Here is a tiny trained network, its code and every weight. The questions are about switching its units off for an input and a target symbol, where a switched-off unit gives its printed mean instead of its output.

import numpy as np


def w(rows, s, z=0):
    codes = np.array(rows[::2]) - 128.0
    scale = np.full(codes.shape[1], s)
    scale[-1] = z or s
    return codes * scale


def norm(h):
    return h / np.sqrt((h * h).mean(-1, keepdims=True) + 1e-5)


def f(y):
    return np.maximum(y, 0)


def softmax(a):
    e = np.exp(a - a.max(-1, keepdims=True))
    return e / e.sum(-1, keepdims=True)


def log_softmax(a):
    a = a - a.max(-1, keepdims=True)
    return a - np.log(np.exp(a).sum(-1, keepdims=True))


def net(x, mask):
    ids = ['αελμτφ'.index(c) for c in x.split()]
    T = len(ids)
    res = E[ids] + P[:T]
    u = 0
    for l in range(2):
        q, k, v = (norm(res) @ M[l].T for M in (Q, K, V))
        z = softmax(np.where(np.tri(T) > 0, q @ k.T / 2**0.5, -1e9)) @ v
        res = res + np.where(mask[u], z, O[l][:, -1]) @ O[l][:, :-1]
        u += 1
        y = f(norm(res) @ A[l][:, :-1].T + A[l][:, -1])
        res = res + np.where(mask[u : u + 12], y, B[l][:, -1]) @ B[l][:, :-1]
        u += 12
    return log_softmax(norm(res)[-1] @ U[:, :-1].T + U[:, -1])


Q, K, V, O, A, B = {}, {}, {}, {}, {}, {}
E = w([
[212,98,145,138],'α',
[130,162,65,121],'ε',
[142,108,109,144],'λ',
[99,122,204,173],'μ',
[156,6,161,96],'τ',
[79,185,88,153],'φ',
],0.016)
P = w([
[187,159,180,2],'0',
[99,134,58,138],'1',
[121,130,148,167],'2',
[132,114,142,157],'3',
[117,128,126,149],'4',
[126,120,68,138],'5',
[108,137,54,153],'6',
[121,136,187,134],'7',
[125,148,119,141],'8',
[86,177,135,83],'9',
[107,165,128,111],'10',
],0.0078)
Q[0] = w([
[74,247,139,26],'0.h1',
[67,254,65,76],'0.h1',
],0.0083)
K[0] = w([
[176,112,81,254],'0.h1',
[54,63,124,203],'0.h1',
],0.0074)
V[0] = w([
[90,210,23,202],'0.h1',
[77,2,59,19],'0.h1',
],0.0068)
O[0] = w([
[132,170,247,134,253],'0.h1',
[124,124,41,50,28],'0.h1',
],0.013,0.004)
A[0] = w([
[215,93,122,168,121],'0.n1',
[131,162,59,189,146],'0.n2',
[123,123,113,87,141],'0.n3',
[149,114,149,168,110],'0.n4',
[120,205,41,1,140],'0.n5',
[134,94,126,173,49],'0.n6',
[206,155,121,91,254],'0.n7',
[97,159,153,161,134],'0.n8',
[61,193,33,118,186],'0.n9',
[204,119,98,84,219],'0.n10',
[148,92,108,32,211],'0.n11',
[90,113,137,170,107],'0.n12',
],0.0098,0.0056)
B[0] = w([
[132,172,75,112,161],'0.n1',
[21,145,186,181,175],'0.n2',
[145,152,133,184,137],'0.n3',
[203,162,97,88,173],'0.n4',
[194,62,158,165,156],'0.n5',
[170,147,63,109,134],'0.n6',
[127,254,132,187,200],'0.n7',
[105,161,140,120,255],'0.n8',
[177,138,193,158,189],'0.n9',
[54,176,137,152,168],'0.n10',
[64,155,121,236,161],'0.n11',
[93,118,94,44,178],'0.n12',
],0.0076,0.0061)
Q[1] = w([
[22,189,113,247],'1.h1',
[224,71,85,2],'1.h1',
],0.0089)
K[1] = w([
[217,52,100,99],'1.h1',
[4,214,198,133],'1.h1',
],0.014)
V[1] = w([
[153,151,8,151],'1.h1',
[51,133,127,207],'1.h1',
],0.012)
O[1] = w([
[144,136,96,49,254],'1.h1',
[6,159,73,100,225],'1.h1',
],0.02,0.0032)
A[1] = w([
[106,32,155,157,133],'1.n1',
[112,40,196,228,252],'1.n2',
[152,159,102,49,157],'1.n3',
[201,78,166,95,123],'1.n4',
[4,121,28,237,237],'1.n5',
[96,169,50,204,72],'1.n6',
[147,75,165,96,82],'1.n7',
[202,120,132,109,89],'1.n8',
[199,197,100,126,173],'1.n9',
[189,73,139,103,150],'1.n10',
[58,140,104,99,185],'1.n11',
[145,192,159,209,171],'1.n12',
],0.012,0.004)
B[1] = w([
[59,20,145,196,140],'1.n1',
[122,66,14,174,210],'1.n2',
[182,124,65,184,180],'1.n3',
[92,57,254,75,153],'1.n4',
[178,88,198,52,248],'1.n5',
[168,89,196,140,168],'1.n6',
[109,83,150,139,135],'1.n7',
[120,59,166,93,149],'1.n8',
[134,172,122,194,169],'1.n9',
[78,91,150,37,148],'1.n10',
[163,188,118,88,192],'1.n11',
[167,103,108,168,219],'1.n12',
],0.0095,0.012)
U = w([
[246,187,2,153,78],'α',
[119,166,139,234,213],'ε',
[233,75,151,83,28],'λ',
[33,100,88,94,252],'μ',
[38,64,56,81,120],'τ',
[70,217,239,125,113],'φ',
],0.0075,0.0031)

Each question gives the input, a string of symbols that net reads in full, and the target symbol t.
The units are the heads (2 rows each of Q, K, V and O) and the neurons (one row each of A and B). Each row of codes is followed by its name. A weight is (code - 128) times the scale printed after its matrix; where a second scale follows, it is the last column's (O, A, B and U).
mask holds one flag per unit, layer by layer, with each layer's heads first. A switched-off unit (its flag False) gives its mean, the last column of its rows in O or B, instead of its output. The means were averaged over made-up inputs and are rounded, as every weight is.
A unit's drop is (log p(t) with every unit on - log p(t) with that unit switched off) / (log p(t) with every unit on - log p(t) with every unit switched off).
The circuit of an input: a set's keep is (log p(t) with only the set's units on - log p(t) with every unit switched off) / (log p(t) with every unit on - log p(t) with every unit switched off). Starting from the 12 units with the biggest drops (on a tie, the unit counted first), units are removed one at a time, each time the one whose removal leaves the highest keep (on an exact tie, the one counted first), for as long as the keep stays at least 0.8.
circuit, biggest first: the units of the circuit, biggest drop first
most important unit: the unit with the biggest drop
top k neurons: the k neurons with the biggest drops, biggest first
k most important neurons of layer l: the k neurons of layer l with the biggest drops, biggest first
input φ φ φ μ φ μ ε τ φ μ, target ε: circuit, biggest first -> [1.h1]
input φ φ λ ε φ α φ μ ε μ, target ε: circuit, biggest first -> [1.h1 1.n2]
input φ φ φ φ ε μ λ, target ε: circuit, biggest first -> [0.h1 1.h1]
input ε μ α α τ φ, target φ: 2 most important neurons of layer 0 -> [0.n11 0.n9]
input ε α φ φ τ α φ φ φ α, target φ: top 4 neurons -> [0.n10 0.n11 1.n2 1.n5]
input α ε τ, target μ: circuit, biggest first -> [1.h1 0.n11 0.h1 0.n10]
input λ φ μ φ α φ μ φ, target μ: circuit, biggest first -> [0.h1 1.h1 0.n11]
input τ ε φ φ μ μ φ φ φ, target α: circuit, biggest first -> [0.h1 1.h1 1.n5]
input α τ φ μ, target μ: circuit, biggest first -> [1.h1 0.h1 0.n11 0.n10]
input ε μ φ λ, target φ: circuit, biggest first -> [0.h1 0.n10 1.n2]
input α ε φ φ λ, target μ: circuit, biggest first -> [0.h1 1.h1 0.n11 0.n10]
input ε α φ μ μ ε μ μ λ, target φ: top 4 neurons -> [0.n2 0.n11 0.n10 1.n2]
input λ α α ε α μ μ μ, target τ: circuit, biggest first -> [0.h1 1.h1 0.n11]
input τ τ φ ε μ λ μ τ φ, target α: top 3 neurons -> [0.n11 1.n3 0.n5]
input α ε μ μ α ε, target μ: top 3 neurons -> [0.n11 0.n10 0.n2]
input μ λ μ, target λ: top neuron -> [0.n4]
input τ φ μ λ φ ε τ μ φ φ λ, target α: top 2 neurons -> [1.n3 0.n5]
input α μ μ μ, target μ: top 3 neurons -> [0.n11 0.n10 0.n7]
input τ τ λ, target α: 2 most important neurons of layer 0 -> [0.n5 0.n9]
input ε μ φ λ φ μ ε ε α, target φ: most important unit -> 0.n10
